Here is a tiny trained network, its code and every weight. The questions are about switching its units off for an input and a class, where a switched-off unit gives its printed mean instead of its output.

import numpy as np


def w(rows, s, z=0):
    codes = np.array(rows[::2]) - 128.0
    scale = np.full(codes.shape[1], s)
    scale[-1] = z or s
    return codes * scale


def norm(h):
    return h / np.sqrt((h * h).mean(-1, keepdims=True) + 1e-5)


def f(y):
    return np.maximum(y, 0)


def log_softmax(a):
    a = a - a.max(-1, keepdims=True)
    return a - np.log(np.exp(a).sum(-1, keepdims=True))


def net(x, mask):
    res = np.array(x, float).reshape(1, 4) / 4 @ E
    u = 0
    for l in range(4):
        y = f(norm(res) @ A[l][:, :-1].T + A[l][:, -1])
        res = res + np.where(mask[u : u + 5], y, B[l][:, -1]) @ B[l][:, :-1]
        u += 5
    return log_softmax(norm(res)[-1] @ U[:, :-1].T + U[:, -1])


A, B = {}, {}
E = w([
[132,182,133,72,135,147,85,136,255,94,170],'x0',
[242,207,74,210,106,62,72,136,95,67,154],'x1',
[122,42,75,180,151,111,185,79,173,80,179],'x2',
[220,68,21,65,31,182,103,125,127,178,126],'x3',
],0.0055)
A[0] = w([
[110,169,142,81,72,141,91,159,255,40,162,189],'0.n0',
[106,68,72,155,159,104,186,116,190,64,112,92],'0.n1',
[153,159,189,96,160,165,74,180,121,157,91,2],'0.n2',
[106,96,139,202,77,108,133,155,27,147,116,231],'0.n3',
[84,142,190,153,201,82,131,125,142,123,106,105],'0.n4',
],0.0059,0.003)
B[0] = w([
[142,102,163,105,148,52,69,49,153,172,70,254],'0.n0',
[112,129,116,167,157,209,58,111,75,148,225,184],'0.n1',
[88,152,145,153,64,156,122,83,46,132,254,161],'0.n2',
[153,116,174,100,125,63,62,46,175,154,77,221],'0.n3',
[119,167,50,84,99,66,180,125,168,58,136,196],'0.n4',
],0.0075,0.0068)
A[1] = w([
[23,37,224,3,157,218,222,165,177,183,102,82],'1.n0',
[156,82,113,95,109,164,92,60,73,217,129,166],'1.n1',
[93,243,180,119,73,181,120,233,82,201,65,3],'1.n2',
[194,85,24,80,50,202,103,208,168,196,84,30],'1.n3',
[155,204,144,59,86,69,57,113,75,106,115,191],'1.n4',
],0.0054,0.0019)
B[1] = w([
[255,189,80,231,121,112,52,170,127,85,99,224],'1.n0',
[91,145,114,82,154,137,181,144,155,84,117,247],'1.n1',
[106,54,127,154,129,203,103,124,66,127,197,147],'1.n2',
[68,156,160,103,62,52,236,181,167,51,163,189],'1.n3',
[107,131,65,153,163,183,111,171,151,160,144,254],'1.n4',
],0.0085,0.0072)
A[2] = w([
[49,236,46,97,181,139,108,81,202,125,128,252],'2.n0',
[110,234,150,36,64,130,64,160,75,164,107,108],'2.n1',
[104,60,137,140,131,95,173,89,20,148,3,89],'2.n2',
[77,214,189,133,177,90,127,155,76,137,99,62],'2.n3',
[53,210,211,164,186,60,191,192,94,35,144,14],'2.n4',
],0.0064,0.0019)
B[2] = w([
[149,97,198,134,97,152,166,143,34,144,67,249],'2.n0',
[80,46,82,171,173,112,132,68,207,128,166,171],'2.n1',
[191,122,253,102,135,138,36,59,208,170,85,151],'2.n2',
[145,135,32,58,146,126,123,109,221,103,207,152],'2.n3',
[127,68,60,41,21,179,233,192,145,80,103,157],'2.n4',
],0.0069,0.012)
A[3] = w([
[101,136,145,155,151,119,147,75,137,63,117,104],'3.n0',
[123,167,148,151,167,130,120,105,19,140,84,215],'3.n1',
[192,152,109,253,114,171,114,206,137,121,94,87],'3.n2',
[131,78,125,176,123,171,148,65,135,120,245,7],'3.n3',
[116,143,186,140,157,204,136,206,72,101,161,41],'3.n4',
],0.0067,0.0019)
B[3] = w([
[81,152,42,86,59,121,98,141,218,206,179,181],'3.n0',
[165,145,161,82,69,190,176,156,115,49,127,195],'3.n1',
[199,253,103,225,202,110,153,139,107,41,113,253],'3.n2',
[17,147,82,124,211,230,69,202,83,234,99,189],'3.n3',
[89,56,203,118,87,181,184,78,97,195,98,141],'3.n4',
],0.0066,0.0044)
U = w([
[103,114,79,51,54,93,231,144,186,77,120,159],'0',
[222,222,94,216,165,135,90,128,134,73,106,146],'1',
[148,108,183,85,137,88,33,9,223,191,77,156],'2',
[44,99,67,162,172,237,75,117,87,180,192,156],'3',
[146,119,212,121,99,170,181,125,34,132,72,137],'4',
[113,138,213,151,188,48,162,178,110,190,188,1],'5',
[116,146,207,148,188,48,163,154,119,187,196,24],'6',
[108,151,247,147,157,81,136,158,122,147,209,42],'7',
],0.011,0.0066)

Each question gives the input, the list of numbers given to net, and the class t.
The units are the neurons (one row each of A and B). Each row of codes is followed by its name. A weight is (code - 128) times the scale printed after its matrix; where a second scale follows, it is the last column's (A, B and U).
mask holds one flag per neuron, layer by layer. A switched-off neuron (its flag False) gives its mean, the last column of its row in B, instead of its output. The means were averaged over made-up inputs and are rounded, as every weight is.
A unit's drop is (log p(t) with every unit on - log p(t) with that unit switched off) / (log p(t) with every unit on - log p(t) with every unit switched off).
The circuit of an input: a set's keep is (log p(t) with only the set's units on - log p(t) with every unit switched off) / (log p(t) with every unit on - log p(t) with every unit switched off). Starting from the 12 units with the biggest drops (on a tie, the unit counted first), units are removed one at a time, each time the one whose removal leaves the highest keep (on an exact tie, the one counted first), for as long as the keep stays at least 0.8.
circuit, biggest first: the units of the circuit, biggest drop first
top k neurons: the k neurons with the biggest drops, biggest first
k most important neurons of layer l: the k neurons of layer l with the biggest drops, biggest first
input [5,-6,1,-7], class 0: top 2 neurons -> 0.n4, 1.n4
input [3,2,1,1], class 4: circuit, biggest first -> 2.n0, 1.n0
input [4,3,0,3], class 2: 2 most important neurons of layer 0 -> 0.n0, 0.n1
input [-6,6,-6,8], class 0: most important neuron of layer 0 -> 0.n0
input [-5,-6,3,-4], class 1: top 2 neurons -> 1.n0, 0.n0
input [-3,8,-7,8], class 0: top 3 neurons -> 1.n3, 1.n0, 2.n1
input [0,-3,2,-3], class 4: top 4 neurons -> 0.n4, 2.n0, 1.n3, 0.n1
input [-7,6,8,7], class 3: 3 most important neurons of layer 0 -> 0.n0, 0.n1, 0.n4
input [-6,4,-4,5], class 2: top 2 neurons -> 0.n3, 1.n0
input [-2,5,-6,5], class 3: 2 most important neurons of layer 2 -> 2.n1, 2.n4
input [-8,-4,8,-4], class 2: 3 most important neurons of layer 1 -> 1.n4, 1.n3, 1.n2
input [-2,-5,6,1], class 3: top 2 neurons -> 0.n1, 3.n3
input [-7,7,3,8], class 0: circuit, biggest first -> 1.n0, 1.n3
input [7,-7,2,0], class 1: circuit, biggest first -> 1.n0
input [7,-8,4,7], class 1: top 3 neurons -> 1.n0, 0.n3, 0.n4
input [-2,-2,-8,7], class 3: top 3 neurons -> 1.n2, 0.n2, 0.n4
input [-7,2,-8,5], class 3: 2 most important neurons of layer 0 -> 0.n0, 0.n2
input [-6,-5,-6,4], class 2: top 4 neurons -> 0.n3, 2.n2, 0.n1, 0.n4
input [2,-6,8,7], class 3: top 2 neurons -> 0.n1, 3.n3
input [5,2,-1,8], class 0: circuit, biggest first -> 1.n3
input [5,-6,3,-5], class 1: top 3 neurons -> 1.n0, 0.n3, 1.n3
input [5,4,4,-1], class 2: top 2 neurons -> 0.n0, 1.n0
input [-2,5,-7,7], class 0: 3 most important neurons of layer 1 -> 1.n3, 1.n0, 1.n1
input [-4,2,2,1], class 2: 3 most important neurons of layer 0 -> 0.n3, 0.n4, 0.n2
